Each row has a name. Each question is about the rows just above it. Places in a row count from 0.

P: [-58  46 -70 -55]
Q: [-58  46 110 -13]
R: [110  51 119 -50]
Table of tags by key:
[46] -> j_284
[110] -> j_213
[-55] -> j_983
[-13] -> j_774
Look up the entry of Q at place 3 in the table: : j_774
Move every entry of [ 46 110] by +1 step of 1. : [ 47 111]
Whose row is [110  51 119 -50]? : R
Move every entry of [-58  46 110] by -1 step of 1. : [-59  45 109]

T: [ 15   2  52 -14  26]
S: [-6  1 13 -8 -3]
H: [-16   0  -9  -4 -17]
B: [ -3  -1 -34  12 -11]
M: [ 25   4 105 -29  48]
V: [-24   0  -6  -9 -25]
E: [-31  -1 -26  -5 -36]
Move every entry of [-24   0  -6] by -1 step of 1. : [-25  -1  -7]
Table of tags by key:
[105] -> j_628
[52] -> j_641
[-29] -> j_955
[4] -> j_168
[3] -> j_924
[106] -> j_664
The tag of M, keyed by place 2: : j_628
Move every entry of [-8] by -1 step of 1. : [-9]
Move every entry of [-26] by -1 step of 1. : [-27]
Shift each entry of [0] by -1 times 1: : [-1]
Shift each entry of [-16   0] by -1 times 1: : [-17  -1]
Where do [ -3  -1 -34  12 -11] appear? : B

X: [ -5 -71   8  21  10 -43 -86  10  46 -17  12  59 -13 -14  36 -29 109  41
   9 -28  18 -68  47 -16  28 -40 -51 -30 -28 -27]
Y: [ -5 -59   4  22  10 -38 -71   8  34 -15   9  52 -14 -11  32 -26  94  32
   7 -27  17 -54  43 -12  21 -23 -26 -15 -17 -19]
N: [ -5 -65   6  21  10 -40 -78   9  39 -16  10  56 -14 -13  34 -28 101  36
   8 -28  17 -60  45 -14  24 -36 -47 -26 -26 -24]
A: [ -5 -55   2  22   9 -36 -65   8  30 -14   8  49 -14 -10  31 -24  87  29
   7 -25  16 -48  40 -11  19 -30 -39 -20 -23 -20]
W: [ -5 -59   4  22  10 -38 -71   8  34 -15   9  52 -14 -11  32 -26  94  32
   7 -27  17 -54  43 -12  21 -33 -43 -23 -24 -21]
L: [ -4 -44   1  21   7 -29 -49   6  22 -11   9  39 -11  -6  26 -18  68  22
   7 -19  14 -37  33  -9  16 -24 -29 -19 -18 -19]
G: [ -5 -71   8  21  10 -43 -86  10  46 -17  12  59 -13 -14  36 -29 109  41
   9 -28  18 -68  47 -19  33 -45 -54 -34 -30 -33]
U: [ -4 -44   1  21   7 -29 -49   6  22 -11   9  39 -11  -6  26 -18  68  22
   7 -19  14 -37  33  -9  16 -24 -29 -15 -18 -19]
K: [ -4 -47   1  21   8 -31 -54   7  24 -12   8  42 -12  -7  27 -20  74  24
   7 -22  14 -40  36  -9  17 -26 -32 -17 -20 -19]
Table of tags by key:
[-47] -> j_320
[-44] -> j_550
[-65] -> j_20
[-55] -> j_131
[-40] -> j_172
[-59] -> j_507
[-71] -> j_210
Join K by its entry at place 1: : j_320
Move every entry of [-26] by -1 step of 1. : [-27]
Move every entry of [39] by +1 step of 1. : [40]
Move every entry of [-29] by -1 step of 1. : [-30]
Whose row is [ -5 -71   8  21  10 -43 -86  10  46 -17  12  59 -13 -14  36 -29 109  41
   9 -28  18 -68  47 -16  28 -40 -51 -30 -28 -27]? : X
Shift each entry of [-23 -26 -15] by +1 times 1: : [-22 -25 -14]

saso: [  98  113   94  -45 -103]
Kedo: [ 24  52  75 -64 -67]
mol: [ 75  55  67  -1 -49]
Gefes: [ 61  38  28 -45 -24]
Sep: [ 57  28  46  -1 -15]
Tun: [116  35  40  -5 -22]
fem: [  46   83   97 -110  -65]
Move every entry of [ 98 113  94] by -1 step of 1. : [ 97 112  93]
Move every entry of [46 -1] by -1 step of 1. : [45 -2]
Table of tags by key:
[28] -> j_688
[-45] -> j_611
[27] -> j_667
[-23] -> j_942
[-46] -> j_148
[-15] -> j_337
[-24] -> j_698
[-16] -> j_474
The tag of Gefes, keyed by place 4: : j_698
Whose row is [ 24  52  75 -64 -67]? : Kedo
Whose row is [ 75  55  67  -1 -49]? : mol
Whose row is [116  35  40  -5 -22]? : Tun
Shift each entry of [98] by +1 times 1: : [99]

